Here is a tiny trained network, its code and every weight. The questions are about switching its units off for an input and a class, where a switched-off unit gives its printed mean instead of its output.

import numpy as np


def w(rows, s, z=0):
    codes = np.array(rows[::2]) - 128.0
    scale = np.full(codes.shape[1], s)
    scale[-1] = z or s
    return codes * scale


def norm(h):
    return h / np.sqrt((h * h).mean(-1, keepdims=True) + 1e-5)


def f(y):
    return y / 2 * (1 + np.tanh(0.7978845608 * (y + 0.044715 * y**3)))


def log_softmax(a):
    a = a - a.max(-1, keepdims=True)
    return a - np.log(np.exp(a).sum(-1, keepdims=True))


def net(x, mask):
    res = np.array(x, float).reshape(1, 5) / 4 @ E
    u = 0
    for l in range(4):
        y = f(norm(res) @ A[l][:, :-1].T + A[l][:, -1])
        res = res + np.where(mask[u : u + 10], y, B[l][:, -1]) @ B[l][:, :-1]
        u += 10
    return log_softmax(norm(res)[-1] @ U[:, :-1].T + U[:, -1])


A, B = {}, {}
E = w([
[129,127,125,128],'x0',
[206,118,146,240],'x1',
[127,129,129,129],'x2',
[228,252,50,70],'x3',
[221,58,223,50],'x4',
],0.0024)
A[0] = w([
[179,118,72,123,67],'L0N1',
[151,78,156,157,131],'L0N2',
[196,96,99,215,88],'L0N3',
[70,95,59,57,254],'L0N4',
[220,117,136,195,80],'L0N5',
[82,159,128,2,121],'L0N6',
[128,155,113,141,79],'L0N7',
[197,101,161,81,140],'L0N8',
[158,118,163,148,24],'L0N9',
[124,215,141,131,91],'L0N10',
],0.0069,0.0021)
B[0] = w([
[134,172,170,100,130],'L0N1',
[159,90,164,108,166],'L0N2',
[87,243,255,160,187],'L0N3',
[133,151,222,188,252],'L0N4',
[91,171,184,85,192],'L0N5',
[98,214,191,76,236],'L0N6',
[157,119,119,70,121],'L0N7',
[116,90,88,55,197],'L0N8',
[138,180,125,99,114],'L0N9',
[177,107,48,132,145],'L0N10',
],0.0044,0.0028)
A[1] = w([
[115,100,195,194,132],'L1N1',
[162,31,166,221,252],'L1N2',
[150,207,89,136,115],'L1N3',
[255,191,97,128,108],'L1N4',
[20,148,33,148,255],'L1N5',
[72,207,95,224,177],'L1N6',
[178,144,80,60,83],'L1N7',
[187,218,129,110,58],'L1N8',
[179,135,191,39,36],'L1N9',
[96,114,174,160,155],'L1N10',
],0.007,0.00094)
B[1] = w([
[70,117,66,137,213],'L1N1',
[95,176,82,124,204],'L1N2',
[143,95,79,135,181],'L1N3',
[3,127,133,112,198],'L1N4',
[210,120,145,119,185],'L1N5',
[219,71,157,78,252],'L1N6',
[109,74,111,180,158],'L1N7',
[50,122,117,139,210],'L1N8',
[170,52,124,178,226],'L1N9',
[114,146,93,98,189],'L1N10',
],0.0058,0.0036)
A[2] = w([
[130,190,108,112,47],'L2N1',
[59,123,52,135,123],'L2N2',
[134,244,228,178,199],'L2N3',
[142,16,190,121,129],'L2N4',
[130,115,145,200,104],'L2N5',
[154,141,128,171,209],'L2N6',
[255,66,126,114,180],'L2N7',
[106,114,97,71,209],'L2N8',
[54,168,75,149,1],'L2N9',
[83,100,153,115,244],'L2N10',
],0.0055,0.00093)
B[2] = w([
[136,150,159,153,111],'L2N1',
[106,5,41,129,198],'L2N2',
[161,247,253,66,225],'L2N3',
[187,166,99,136,250],'L2N4',
[140,115,130,64,137],'L2N5',
[168,174,213,94,132],'L2N6',
[249,30,130,177,217],'L2N7',
[105,146,126,216,172],'L2N8',
[155,92,85,110,172],'L2N9',
[145,165,70,139,222],'L2N10',
],0.004,0.0023)
A[3] = w([
[97,48,131,134,125],'L3N1',
[107,123,117,57,52],'L3N2',
[60,91,22,104,213],'L3N3',
[99,255,225,111,251],'L3N4',
[241,62,151,174,186],'L3N5',
[116,116,150,145,102],'L3N6',
[165,150,79,112,90],'L3N7',
[129,69,188,89,172],'L3N8',
[146,88,146,146,96],'L3N9',
[111,114,171,167,77],'L3N10',
],0.0068,0.0013)
B[3] = w([
[123,190,64,136,173],'L3N1',
[113,128,150,137,126],'L3N2',
[67,121,109,179,249],'L3N3',
[73,198,203,3,252],'L3N4',
[166,138,153,145,237],'L3N5',
[136,182,125,94,128],'L3N6',
[143,80,131,140,125],'L3N7',
[178,179,105,147,164],'L3N8',
[158,138,146,132,141],'L3N9',
[94,150,100,121,128],'L3N10',
],0.005,0.0043)
U = w([
[64,106,56,157,254],'0',
[244,98,117,143,102],'1',
[107,180,178,60,33],'2',
],0.012,0.00092)

Each question gives the input, the list of numbers given to net, and the class t.
The units are the neurons (one row each of A and B). Each row of codes is followed by its name. A weight is (code - 128) times the scale printed after its matrix; where a second scale follows, it is the last column's (A, B and U).
mask holds one flag per neuron, layer by layer. A switched-off neuron (its flag False) gives its mean, the last column of its row in B, instead of its output. The means were averaged over made-up inputs and are rounded, as every weight is.
A unit's drop is (log p(t) with every unit on - log p(t) with that unit switched off) / (log p(t) with every unit on - log p(t) with every unit switched off).
The circuit of an input: a set's keep is (log p(t) with only the set's units on - log p(t) with every unit switched off) / (log p(t) with every unit on - log p(t) with every unit switched off). Starting from the 12 units with the biggest drops (on a tie, the unit counted first), units are removed one at a time, each time the one whose removal leaves the highest keep (on an exact tie, the one counted first), for as long as the keep stays at least 0.8.
circuit, biggest first: the units of the circuit, biggest drop first
most important unit: the unit with the biggest drop
k most important neurons: the k neurons with the biggest drops, biggest first
top k neurons in layer l: the k neurons of layer l with the biggest drops, biggest first
drop when u is switched off: that unit's drop, to one decimal
input [-5,-6,-1,8,1], class 0: most important unit	L0N3
input [-7,-6,-4,2,6], class 1: 4 most important neurons	[L1N9, L0N3, L0N8, L0N5]
input [-4,1,8,-1,-1], class 0: circuit, biggest first	[L1N1, L0N6]
input [4,8,6,8,2], class 0: circuit, biggest first	[L1N4, L0N6, L2N2]
input [4,-6,0,5,7], class 1: circuit, biggest first	[L1N9, L3N4]
input [-5,6,-7,3,5], class 2: 3 most important neurons	[L0N3, L0N5, L1N6]
input [-3,-5,8,-4,-6], class 1: 3 most important neurons	[L1N5, L1N6, L0N3]
input [-5,-1,1,-7,7], class 0: 2 most important neurons	[L1N6, L1N2]
input [-5,6,1,6,-7], class 1: top 2 neurons in layer 0	[L0N6, L0N4]
input [6,-7,-1,7,2], class 0: top 3 neurons in layer 1	[L1N7, L1N8, L1N9]
input [3,7,8,2,6], class 2: 3 most important neurons	[L0N3, L1N6, L1N4]
input [7,-2,7,3,-2], class 0: 2 most important neurons	[L0N3, L1N4]
input [-4,0,-6,3,3], class 0: top 4 neurons in layer 1	[L1N6, L1N5, L1N4, L1N8]
input [-3,3,-1,1,-4], class 1: circuit, biggest first	[L1N6]
input [7,8,-4,6,0], class 2: 2 most important neurons	[L0N3, L0N5]
input [4,-6,-8,-3,-7], class 1: 2 most important neurons	[L1N6, L1N5]
input [-2,8,5,8,7], class 0: drop when L1N2 is switched off	-0.3
input [-6,5,-5,8,-3], class 0: drop when L1N4 is switched off	1.4
input [0,-3,5,-2,8], class 1: drop when L0N4 is switched off	0.0
input [3,8,-5,-6,3], class 2: top 3 neurons in layer 1	[L1N4, L1N8, L1N3]
